Each row is shifted at random along 6 fixed directions that mean nothing.
Known rows, with every step that occurs
rido > videf > mela > sorad: [-113 -145 -103  135  -39 -119   91 -182   65  184   15  147  245 -159
 -119 -116  -21  200  -86   32   59  191   87  175 -128   95   -3  -90
  -95 -217   42 -240    4  -34  108   57    5 -194  -37  147    4  165
 -147  119  -28 -105  -55 -106  -83   43  -26  -58  178 -150  159]
serel > rido > mela > suzam > videf > datov > noso > sorad > pafi: [ -37  -35 -165   -9 -169  -71   70  258  -58  134  126  365   84  -75
  -54 -303  123  -10  103  135  -89  212  133  -55  -32  118 -131   50
 -147 -249   -3   85    8   35  -84 -209   28  -61  -77 -189 -167  124
   -2 -154   36 -119 -160  194  -56   52  -49 -219  151 -450  130]
videf > datov > pupit > pafi > sorad > rido > serel > suzam: [  -6 -102  -14   81 -168 -214  216  100  145  235  250 -164  196  -24
  -37 -107  102 -125   29  276  154  212  176  -55 -106  192  -46  146
   92 -248  -34  -53   38  -39  124 -318 -247  341   -8  101 -212  223
 -232    0 -137   59 -337   -2  -61  -10 -282    2  445 -443  228]
noso > sorad > rido > serel: [  11 -429 -283   69  -45 -189   96  231  246  139  411   60  -35 -130
 -211 -139  125 -177  -62  203   58  -62  -20 -186  180  167 -113  136
   15 -170 -127  142   71  -22 -138 -280 -159   55 -148  230  -46  282
  146    0 -201   40  -96 -135 -139 -118 -241    3  340  -77  -82]
sorad > pafi > noso > videf > datov > pupit: [ 186   80   69  312    8   -7  -51   46  172   35  225 -206 -147  104
  -10   -8  159   22   74  148  -17 -222 -132   13   11   14  -37   51
  -68  171  127   62  -23  193   -4    0   46  241   38  126   85  240
  -34   62  -37  161 -144   18  -81  -77  -81    2  -43   55  -99]
datov > pafi > sorad > rido > serel > pupit > videf > mela: [  57   43   98  181   65  102  -12  -90  -41  -86  -60 -138 -282   61
  -14  276  156 -243  124  138 -142 -204  -28  -22   85  -56   44   97
  -97  293  169  -94   21   56  -67   23  216  315  -67 -251  103  -53
  228   57   19  243  -33  117  107  216 -138  120  -65  186 -208]
suzam > rido > serel > pupit > videf > mela > noso: [-105 -166 -235  -73  -70  -59  100  -28 -145  138  -29  400 -111   -9
  -29 -137  142 -347  258  354 -227  319  109  137   83  132   21   74
 -430 -201  205 -229   42  -67  -45 -187  216   64 -168 -398  -80  125
  216  -28  -17  -68 -253  467  216  256  -36  126  117 -386  306]
serel > sorad > rido > mela > videf > datov > noso > kebo: [-133 -227  -72 -163  -97   56  -87   29 -149  -96  -44  130   69  -68
 -151  -13    2  136  -57 -181   74   12  -17 -146   77 -132   57  -38
  -81  -53 -140   80  -67 -156   -4   -1  -13 -169  -25   62  -72 -155
  175 -111  -98  -47  121   16   13   76  120 -113  -52   93  183]
mela > kebo > pafi > videf > datov > pupit > rido > serel: [ -55   10 -123  303   43  -73   67   78  345  299   56  -49  -74    9
  -10 -279  178 -138   54  433 -244  169   33  -11   -4  137 -115   26
 -263  -15   96 -100   47  195   11  -65   -8  187   -5    0  151  280
 -100   41   18  145 -209  150   11   -4 -248  181  201 -274 -120]
pafi > sorad > serel > pupit > rido > mela: [-264 -418 -256 -462  198  168  201  -72   43   18  284  380  309 -106
 -158   26 -227 -111  136 -125  236  -51 -173 -212  305  -43  127  210
  169 -580  -85 -232  231 -144 -193 -315 -149 -250  198 -143 -198 -109
  204 -271 -111 -242 -114  125 -205    4  216   49  254 -142 -118]
suzam > rido > mela > kebo > pafi > noso > videf > datov > pupit > sorad > serel: [-159 -158 -105 -116 -172   -6   69  154  -38   71   55  138   97  -40
 -151 -209  173 -151  106  194  -87  112   -7 -162    1  -13   41  163
 -196 -132    4   12   81 -149  -31 -110   17   19 -114 -202  -69    7
  150 -108  -90  -25  -80  295   59  220  -56  -17  187 -271  135]
videf > datov > pupit > mela > kebo > pafi > noso: [  14 -138  274   94 -265 -524 -125  233 -138 -184 -337 -678   42   67
 -158 -210  290   54 -131  -22  -30  215  288  -10 -174  152   41 -214
 -129  414   86  263 -146 -314  297  176   48  197 -253  164 -175 -105
   56  239 -322  244  198  151  447  377 -148  -14   17  143  664]
sorad > pafi > videf > datov > noso: [ 123  -77   52 -139 -155  -59   87   69  -35 -222  178 -107    7   82
  -95  138   95  -54  125  -94  150 -141  -28 -234  -44  -29   72  123
  119 -222  -71   -3  -37 -101   22 -168 -101  177  -39 -115 -241  -78
  143  -85 -124   93  -93  171   91  121   32  -43   70   -2  149]
pupit > rido > serel > sorad > pafi > noso > videf: [  82  -91 -119  137  -21  159   28   99  -16  125  156  328 -166  -76
   66   21  141 -202  129  141 -177  -87  -49   49   68  -18  -68  189
 -139    4  -28   50    4   35 -154 -110  169  155 -102 -147  160  268
   88   31   17   48 -105   33  -83  -81 -155  -65   13 -145 -178]
suzam > videf > mela > kebo > pafi > sorad: [ 136   51  -28  483  -55  332   91 -351   50   82 -113  324 -714 -151
   46  328  176 -131  242  277 -359 -372   45  261   35 -287  106   77
 -411  214  263 -164 -168  254   38  132  288  307 -106 -219  578  298
  286   63  236  355 -130  -27  180  156 -226  115 -316   84 -280]
kebo > pafi > videf > mela > sorad > serel > pupit > rido: [ -54   -5  123 -544  303    7 -140   53 -209 -371 -305  -89  178  220
    0   11 -165  -12    4 -423 -147 -164 -140 -300  134  -12   53  -69
  186   65  -32   37   39 -129 -204  220  108 -311  134 -310 -235 -618
  277  -89  -40  -98  371  334  166  133  302   63 -352  355 -111]
datov > noso > kebo > pafi > sorad > rido > serel > pupit: [ -81  110  -11  153  128  396   12 -653  -34  288   28  380   25 -112
  225  341 -395   43   21  -94  165  -17 -138  373  106 -263  104   73
   27  -36   10 -261  -85  198   87  112  -62   25  348  240  425  208
 -366 -129  222 -146 -134 -336 -208 -392  147    1 -135  -30 -316]
mela > noso > kebo > pafi > sorad > rido > serel > pupit > videf: [ 122 -167 -165   16   56   90  -19   83  207   35  258   75 -266   12
  -75   68    3 -119   64   40 -212 -345 -209 -194  244  -40   -1   12
  -42   89  -26  177   21  146 -200  -41   -5   93  113   94  134    9
  151 -212   89  103  106  -32    0 -170 -149   74 -157  160 -286]
rido > serel > mela > kebo > pafi > noso > videf > datov > pupit: [  17  -46  -60  244  -65  190  121 -112  316  185  300   44 -292 -132
  -16  178  -26   16  108  265  160 -170 -215   65    1 -245  141   60
 -151 -137   98 -106   56  106  127 -102 -100   92  103  175  287  293
   67  -32   99   92 -120 -123  -78 -141  -72  229  141  -27 -155]
noso > videf > datov > pafi > sorad > serel > suzam > mela > rido: [ 110  229  151 -197   41   20 -145  160 -160 -343 -226 -199 -124  195
  130   98    7  -41  -28 -184  -83 -154  -42 -111   -5  -38  -33  -58
  173  233  -61  267  -23  -63 -118   62   55  -80  -53 -168 -119 -332
  232   82   30   63  213   43   94   42  143  -33 -231  293  -81]
datov > pupit > videf > mela > suzam: [  19  125  203   85 -212 -355   24 -182 -107  -79 -196 -534   82  133
  -35  169   -6   38 -166  -54  153  206  136  211 -222  122   46 -228
   95  253  127  -52  -66 -168  269  199  -23   71  -77  145 -299  -93
 -109  207  -78   76   82    4  274  184  -56  106  -55  196  438]
noso > videf > datov > pupit > sorad > pafi: [  53   88  160  -59  137 -103 -122   -6 -171 -139  -57 -212  172  250
  -37 -133   80   52   77  -83  -85   -5    4 -122   49  168  -33   80
   65  200   40  -15 -127   75  -72  154   80   95   26 -142 -152 -145
  -34    6  -69  -70  -61  225   27  103   72  -87 -107   37  -15]
serel > sorad > rido > mela > kebo > pafi > videf > datov > pupit: [-238   76  -22  -27  228  374   19 -425 -126  127 -307  437  148  -24
  129   58 -163   94  105  -58 -142   69  -26   72   44 -238   77   33
 -158 -153   51 -391  -80  127   11  168  143 -158  273 -312  211 -133
  -57 -163  160 -106  -87  181  -28   25  212    8 -230 -135 -210]
datov > pafi > sorad > rido > suzam: [  99  118  -34  230  115  103  -26 -191 -123   92 -125  224 -229   -1
  168   86   70 -149  152   58 -353 -101  151  170   89   13 -121   91
 -160   94  120  -66 -111  172 -195   85  175  155  -14 -229  205  108
  -33  106   77  120 -127   65   20  -28  -56  -24 -238  -34 -218]
videf > datov > noso > sorad > serel > rido > mela: [-140 -104  -95   58  123  283  -57 -169    2  109  145  349   20 -216
   31    4 -194   25  -17  -40  249  -40  -81  139  147 -182   42  125
  -67  -66  -56 -146   13   94    8  -47   -3 -152  127  156  298  264
  -74  -31   40 -141  -99 -264 -304 -208  145  -16   31  -26 -210]
pupit > rido > videf > mela: [ -43   17   98   -3   33  -87 -167 -198  -28 -171 -199 -349   -9   60
   37  223 -161   -6 -246 -213  127  -41  -79  125  -28  -99   29 -201
   89  301  -18  -81   21  -76  117  193  -21 -154    7  123   41 -179
   15  152   38   52  299 -251   92  -16  143  129 -188  486   -6]
suzam > rido > mela > pafi > noso > videf > datov > pupit > sorad: [ -16  345  193  299  118  247 -292 -400 -143   68 -215  -23   25   44
  234  117 -197  158 -122 -110   70  -48 -100  399  -40 -180   33  -63
 -150  474  113 -116  -66  210  169  359  154  -30  185  136  406   75
 -321  103  265  -71  106 -277  -77 -127  176   25 -274  178 -139]
noso > videf > mela > suzam > rido: [  21   39  -67  151 -257 -206   59  -84  -48   67  -89  -55 -139   22
   51  110   61 -102 -126  158   48  190   72  292 -151   43  -45 -150
  -78   90  101   34  -28  -91  159   -9   13    9 -180   57 -103  154
   64  168   12   63  -21  -45  188   33 -104   38    5   10  277]
pupit > rido > suzam > serel > mela > kebo > pafi > videf: [-117  290   66  107  -32 -123   79 -132   53  165 -419 -114  122  -85
  242   25 -194  116 -284  -22   72  507  157  382 -274   23  -82 -313
  117   15  -36  -91   64 -100  273  147  -81 -148  -26  213   74   31
 -368  182   87  -48  154 -291   91 -167  -11   47   90  -29   93]
suzam > videf > mela > pafi > noso > sorad > rido > serel > pupit: [ -54   17 -125   20  137   49  -11   29   65  236   48  336  199  -70
   17 -227  -82  115   -3   47  -79  153  -47   90   14   86  -70  -13
  -87 -167   48  -38  104  134  -79   -9   68 -195   75   39   72  117
 -179 -104   66 -209  -23   30 -156 -115   83  -90  102 -241 -102]
noso > videf > datov > pafi > sorad > serel > pupit > mela: [  -9   93  119   49  253  -28  -55  163   18  -66  -52 -187  142   88
  -56 -224  155  104   58   36  -69   21  -12  -60   58  183  -57   37
   69  152  117   -2   36   77  -82   64  182   25  -17  -72  -37   -2
    6   98 -107  -33  -72  139 -119  105    7  -92   71   20 -152]
serel > sorad > rido > mela > videf > datov > pafi: [ -15  -64   13 -280  225  264 -137 -100  -60 -286  -24  108   11   24
  -10  209 -193   89   21 -338  101 -345 -147 -286  152 -232   91   41
  121  -59 -153  -84  -33   57 -131   58  -11 -205  171 -163   -4 -378
  272 -150   82  -44  193  -11  -29   -1  276   48 -196  332 -323]
rido > serel > sorad > pafi > videf > datov > noso > kebo: [ -33 -185  -94 -160  -39   66  141  162   74   -9  246  180  133  -85
 -179 -114  108  110  145  -53   69   41   46 -243   40   44   37  175
  124 -398 -174   23   -3  -40 -120 -217 -116   47  -66  -14  -75   27
   31 -171 -134  -44 -155   80 -139   32   -2 -195  223 -207  -40]
serel > mela > kebo > pafi > sorad > rido > videf > datov: [-206 -309  -87 -265 -253 -375  208  289  -66   31 -159   21  521  -42
 -201 -313  141  151 -101   13   23  470  172 -278 -245  163  -22 -112
   44 -524 -159  -19   18 -395  153 -221 -173 -163 -131 -120 -461 -210
    1 -114 -248 -106    3  243  173  248  -85 -222  448 -423  549]
videf > datov > noso > sorad > serel > pupit > rido > mela: [ -96 -162    8 -245  197  310 -162 -163 -147 -146  143  110 -129   -8
  -15  213 -223 -101   92 -183  234 -336 -220  -90  337 -293  172  203
   -3  134  -21  -45   -6   34  -90   37  -23  -96  225   -3  152 -107
  184 -137   35 -112   62  -46 -135  -92  287  166 -212  295 -167]
rido > serel > pupit > pafi: [ 125   75  162  595  118 -321  -80  -66  300  227  -10 -532  -91  -55
   17 -131   67   47 -179  232   51  215  148  395  -59  287 -111 -210
  -37  442  182   -8  -33  204  240   90    7  361  -46  561  297  434
 -354  361  -64  184  -74 -444  -57 -177 -287   57  222   61  -73]
noso > sorad > rido > serel > mela > suzam > videf: [ -10   88  -90  -43   36   99  -19 -140 -204   10 -183  287 -220   -1
  176  155  -78 -141  -19   44 -135   65   -7  178   35  -80  -51  -25
  -83   37    7  -13  -72  -39  -83   92  105 -164  -71 -158   68  -39
   95   84   95 -101   21   18   59  -82   65   88 -222   43  -10]
suzam > mela > videf > datov > noso > kebo > pafi > sorad > serel: [  40  174  128    1   51  230  -92 -128  -76 -177 -139   14 -183  -39
   24  138  -57  105  -10 -137  -24 -227  -59   21   -9 -211   88   33
   -5  172  -35   25  -93   69   17  234   72  -33  -25   59  267  -62
   43   19   66   47  114  -89    3    3  127   15 -230  261 -161]
datov > pafi > videf > mela > noso > sorad > serel > rido: [  -8   53 -162  233  107  292   71 -103  228  186  219  446   26 -200
   11   -4 -138   86    1  -18  102  -95 -137  131   66  -51  -16    8
    0 -150   -4 -125  115  229  -59  -68  128 -126  141  110  274  353
  -81 -106  153  -60  -82 -237 -286 -202  -14 -115   73  -78 -471]
kebo > pafi > sorad > serel > pupit > videf: [  83  -16  -31   61  212  -58  120  138  223  101  152  -15  127   17
  -82 -195   39   26   78   86 -171  -64  -58 -114   71  242 -111   21
  101 -133   86  -60  102  156 -133  -72   50   64   62    0  -54   96
  -74  -34  -39  -23  -87   58 -153  -81 -157  -74  126 -137 -262]
mela > sorad > pafi > noso > videf > datov > pupit > rido > serel: [ 106  -34   -3  393 -196  -80  -29  125  178  222  273 -149  -70    9
  -19  -86  268 -121  -14  348   12  -61  -64   29  -81   47  -59  141
 -200  238   23  131  -28   59   85  -44    0  344  -58  229   78  401
 -134  139  -59  183 -188  -21  -64  -29 -327   67  213 -159  106]
pafi > sorad > rido > mela: [-259  -81  -29 -127  173  -32  -36 -227 -325   10 -407  262  416  -62
   62 -136 -106   64 -109 -211  -89  345  154  204   -3   64  -59  -47
  -35 -120  -14 -224  -21 -184  -23  150  159 -296   -9 -158  -27 -114
 -121  109 -133 -190   26   84   -5   96  218 -166  -74  -99  169]
pupit > mela > videf > datov > pafi > sorad > serel: [   3  292  232  306   11  214    6 -406 -283  -11 -375   69  -93  -49
  194  253  108  -38   33  121  -20   92  159  376 -243 -127  116  116
 -172  289   96 -337 -243    4  256  317  299  257  -97 -176  265  201
 -139  312   48   93 -235   41  132  208  -65   95  -88  -30   78]
pafi > sorad > serel > mela > rido > suzam > videf > datov: [  22   15   93 -211 -196 -221  -37  147 -130 -225 -221 -307   58   94
   53   96   49    9 -182 -124  111   81   41  -74 -195  -27    1 -141
  157    9 -143  194  -42 -342  115  -38 -184 -113 -124   65 -288 -286
   46  144 -117   66  188  -43  155  106   28   11   26  175  425]
pupit > pafi > sorad > serel > rido > mela > suzam > videf > datov: [  12   97  124 -178  -15 -237  -85  335 -145 -235 -325 -263   51   91
   23 -216  161  -42  -98  -81 -197  177  209 -102 -153  168 -102 -110
   66  154  -68  195  -29 -168  -41   48   49  -19 -209 -191 -195 -278
   60  133  -89   74  145  141  185  221  -40  -70  -73   24  203]
pupit > sorad > serel > rido > suzam > videf > mela > noso > kebo: [  60  -95   18 -211 -218 -137 -139  105 -114 -267 -117 -245 -256   17
  -84  125   10  -66 -152 -239  -22  -98   12  -60   42  -73   74 -190
   80  312 -127  343  -58 -231  -34   88  -62  -87 -177  156  -57 -247
  221    4  -41  106  354 -162  205   78   20    0 -283  460  174]
kebo > pafi > videf > datov > pupit > sorad > serel > rido: [ 157   86  140  188   43  218  -26 -155  142  -93  158 -230 -303  111
   78  363  -35 -213   19   69  109 -452 -229 -125   91 -179   75  111
   76  274    7  -46  -36  162   58  -26  -40  349  133    0  188   37
  106  -41  112  239  -40 -158  -28  -89 -154  182 -113  265 -365]
serel > rido > suzam > mela > kebo > pafi > sorad: [-104 -264 -246 -201  -32 -152  162  165  249  121  137  185  209 -180
 -115 -212 -181  151  -57 -122   45   86   73 -154   77   98  -73 -150
  174 -511 -102  105  185  -44  -96 -281 -277 -313   57  141 -135  -75
    9 -224   -2 -114  137 -174  -93 -122   11 -143  266 -167  -76]
rido > videf > mela > suzam > serel > pupit > pafi > noso: [ 112   17   38  -51  -87 -175   75  172  127  -31  141 -259 -158  -20
  -49   87  -11   12   14   26   78  -34   88   26 -109   65   52  -94
   67  -26   90   80  141  -40   33  -35  -86   62  -85   95 -108  -60
    2   44    3   75   95   -7  113   25  -39  151   54   65  157]
noso > videf > datov > pafi > sorad > rido > suzam > mela: [  26  145  155 -173  -11 -433 -179  432 -208 -282 -341 -494  220  238
  -35 -299  242   61 -175 -137 -225  190  171 -222 -113  274 -237 -137
  161  212  -44  336    8 -179 -128   90   26 -111 -270 -166 -377 -418
   43  154 -191   20  274  189  141  225   51 -220  -22  165  225]
mela > videf > datov > noso > sorad > rido > suzam > serel > pupit > pafi: [ 119  114   69 -142  -78 -225 -105  213    1   31  149 -295  142  124
   18  -71  -90  117 -123  -61  179   80   49 -149  -87  139  -94  -31
  183   68 -121  232   -7   29   54   -4 -276   41   57  302 -264 -131
 -289  -64    3 -120   91  -97  -41 -199  -14    7  127  -19  179]

Rows
[ -49  142  233 -549   21  -58  -65   27 -522 -282 -313  -74  245  169
  117   80 -115  112    2 -316   93  192  114   -1 -169  -35  145   37
  196   27  -67   57  -97 -292   29  263   15 -161  -20 -265 -318 -491
  -66   12  -62 -267  149  311  212  149  332   -8 -232   25  458]  rido > mela > suzam > serel > pupit > sorad > pafi > noso > videf > datov
[-269 -384 -154 -161  -21  -21  100 -111   45   63   80  124  212 -139
 -224  -79  -97  -66   23  -45  180  172   15  -89  196   38  121    8
   -4 -215  -61 -109  109 -202  -20 -178  -93 -104   40   90 -100  -17
  160 -122 -175  -78  -68   -3  -43  127   38   11  267  -99   24]  datov > pupit > sorad > serel > rido > mela > kebo
[ 287   68  112  -63 -247   63   58   29 -180 -186  146  -19 -363  103
   47  328   73  -52  173  -40   46 -280   12  -58  -35 -121   81  122
   80  -40  -13  196 -171  -22   14 -127  -83  256 -109 -192  -78  -65
  201  -48   81   72  -53  -14  145   32  -42  -82 -165   32  162]  serel > suzam > videf > datov > pafi > noso > sorad
[ 125  142  -26  -68   43  493  -59 -386 -155  -81  134  421 -194   58
  219  437 -243  -62  126 -160  145 -402 -235   28  108 -373  103  232
   53  -73  -93 -134 -134  197  -53   11  -26   14  200 -176  223    0
   20 -207  257 -104  -95 -118  -87 -208  217   10 -305  123 -295]  suzam > videf > datov > pafi > noso > sorad > rido
[  94  381  139  237   51  265 -195 -508 -149  104 -209   12 -331  148
  388  305 -183 -147   36  125  -92  -68  -22  391  -10 -182   26   -8
 -196  430  121 -144 -202  220  115  236   52  149  167   -9  332   58
 -224  173  320   28  -99 -157   25 -185   48  251 -403   98  -51]  mela > rido > serel > suzam > videf > datov > pupit > sorad
[ -15   -4  -51   67  -14   32   78  -50  177  -22  168  -80  -65   95
  -35   95   -6 -155   52  153  169  -91 -126  -93  101  -16   45   60
  -22  -74   41 -125  106  117   83 -200  -79  163   64  -75  -68   61
  145 -147   68   79 -126   66   61   95  -15  180  219  -26  -79]  suzam > mela > pafi > videf > datov > pupit > rido
[  73   64  -18 -265  -44   12   56  -38 -127 -131 -104   96   37   78
  159  255 -105  -51  -19 -230   27   13   81  -57  -80  -15  -13   -6
  258 -151 -215   81  -39 -131  -77  -40 -134  -47  -11 -101 -201 -277
   16  -39   42   -2  111  -10  100  -63   79  -32  -65   69   -4]  mela > rido > suzam > serel > sorad > pafi > videf
[-122    4 -106   21  -58 -268  124  262  141  245 -167   51  304 -113
  -49 -408   92  183 -148   64 -230  418  157   41 -224  233 -176 -197
   38 -206  -17   99   95  -93  -35   -2  -23 -254 -104   77 -119   66
 -188   63  -73  -63   81   16  -55  -30 -133 -209  192 -267   33]  noso > videf > mela > kebo > pafi > sorad > serel > rido > suzam
[  63  142  -60   82  130  225   49   51  171  149  266  224 -112  -74
   84  -39  -28  139  166  120   37 -172  -83   26   38  -85  -15  127
  -48 -172   75  -26  104  198 -129  -26  -12  -66  108   70  133  175
 -103  -21   84  -56 -149   21 -258 -180   58   78   24 -129 -193]  rido > suzam > serel > mela > sorad > pafi > noso > videf > datov > pupit
[  47 -210  -43 -154  -68 -115   57  226   81 -225  244 -150    0   83
 -219  -57  194 -121  169    4   42 -219  -59 -364  112   49   84   93
   -8 -114   17   26   63  -74  -61 -160   23  106   -6 -172 -291 -104
  312 -155 -156  129  -49  374  141  271   -7   75   67   38  128]  sorad > pafi > videf > datov > pupit > mela > noso
[  48  122  -22  273 -100 -169  -45  329  -49  134 -163   60 -113 -102
   41 -310  225  -78  -99  161 -332  251  193  223 -125  216 -219 -133
 -197  248   79  241   33  -17  -62   47  248   34 -260  -26   96  226
  -78  197   -8   63   55  -24   21   32 -236 -172  -24 -188   64]  pupit > pafi > noso > sorad > serel > rido > mela > suzam > videf
[ -20 -116   48  100  -33 -213  -95  121  -51  -30  -78 -216   74   92
 -106 -146  225  -44   -1  134  -76   64   67 -140   17  136  -41  -62
 -156  211   84   20  -52  -44   51    0  108  136  -49  -76 -175  -92
  102   50 -102   80  -22  189  125  225 -122   -8  122  -33  197]  serel > pupit > mela > sorad > rido > videf > datov > pafi
[-140 -233 -199 -375  177  108  -46   50  -12  -70   55  229  106    8
 -138  -87 -121   53   55 -202 -117  -87 -146 -204  254  -27   70  -21
   14 -150  -43   25  114  -48 -266   13   43 -322  125  -56  -75 -257
  159 -248  -36 -151  158  186  -34    9  195   17 -180  136  -59]  pafi > sorad > rido > serel > pupit > videf > mela > noso > kebo
[ 120   78  104  -97  -62 -125 -102  403    1 -230  -49 -233 -224    5
 -113 -231  122   70    2  -95 -155 -110   76 -198   36   64  -56  -97
   24  221  -18  354  -31  -25  -96   90   43  -34 -175   70  -29 -121
  143   10  -62   71  217   43   93   63  -53  -71 -167  180   29]  pupit > sorad > serel > mela > suzam > videf > datov > noso > kebo > pafi
[ -75  -75 -176  151  -35  320  325 -363   89  289  360  457  -95  -35
  -56  175   -5 -111  289  306   49  -81 -100   20  116 -102  130  319
 -115 -394   84 -399  -68  236   27 -187  -59  284  146 -239  155  330
   -7 -297  164  -60 -484  140  -89   -8 -138   57  165 -415 -200]  noso > kebo > pafi > videf > datov > pupit > sorad
[  42  268  136 -143   56  229   25  -40 -195 -134  -43  107  -84   -5
  115  117 -114   -1   95 -121   59  -74   13   51  -17 -111   39  121
  136  -33    7  -62    7   60  -20   36   68   -7   23 -186   68  -50
  -44  -26  102 -114  -26  -19 -106  -51  156  -47 -162   -9 -115]  pupit > pafi > videf > datov > noso > sorad > serel > suzam > mela
[  37  -68  -71  150    8  -34  -91  245 -103  104  -65  175  -93   -3
   38 -261  241  -59    7  207 -303  104   61   43  -32  111 -139   34
 -278   73   16  108  -75  -17 -111   -9  176   18 -196 -125  122  183
  -12  157  -98    7 -101  114  -55  -10 -116 -105  -54 -189  137]  pafi > noso > sorad > serel > rido > videf > datov
[ 161    5  171   84 -302 -196   92  222 -146 -121    6 -315 -276   74
  -72  104  334 -221   62  205  -92 -113   93 -100 -120   25   63   70
  -80  271   78  205 -139 -166  148   26  103  365 -190 -160 -165   29
  211   95  -94  232  -18  235  286  249 -292   64  -74    3  361]  kebo > pafi > videf > datov > pupit > mela > noso > sorad > serel > suzam
[ 110  125  148  -58   -2 -214 -157  258 -236  -93 -190 -199  -24  104
   10 -266  175   79    7  -27 -299  135  189  -16  -90  193 -142  -47
  -67  188   19  219 -136  -70 -109  172   97  -49 -192  -64  -96 -115
  -88  237 -122  -48   66  133    7   16   29 -138 -231   -7  259]  rido > videf > datov > noso > sorad > serel > suzam
[ -38  272  167  108  -76 -188 -200   31 -218   10 -465 -254  -11  152
  146 -204  105   86  -74   19 -269  393  218  286 -121  128  -72 -291
 -200  378  138  143  -79  -35  104  208  154    7 -105  -52    7 -137
 -162  141   31   21   99  115  247  114   78  -71 -228  -28  349]  serel > suzam > rido > videf > datov > pupit > mela > pafi > noso > kebo
[-122  404  178 -225  432  151 -238 -318  -83 -160 -509  -29  364   86
  353    8 -480  321 -255 -425  190  284  -57  265 -120  -72    1 -266
  251  -12 -118 -242   17   67  120  298  -40 -477  230   95  171 -326
 -361  110  169 -292  250 -262  -64 -248  507   57 -179  239 -196]  suzam > rido > serel > mela > pafi > videf > datov
[   5  -25  -20 -371   78   66  174   -2  -60 -126   -5  195   83  -40
  -40   86  -90   66  150 -188 -102  -68   51 -140  -64   -8  105   61
  170 -417  -63 -120   50  -85 -166  -22  -38 -196   15 -293 -170 -264
  134  -78   27  -98   31  179   26   86  171   11  -59  -57  -70]  rido > videf > mela > pafi > sorad > serel > suzam
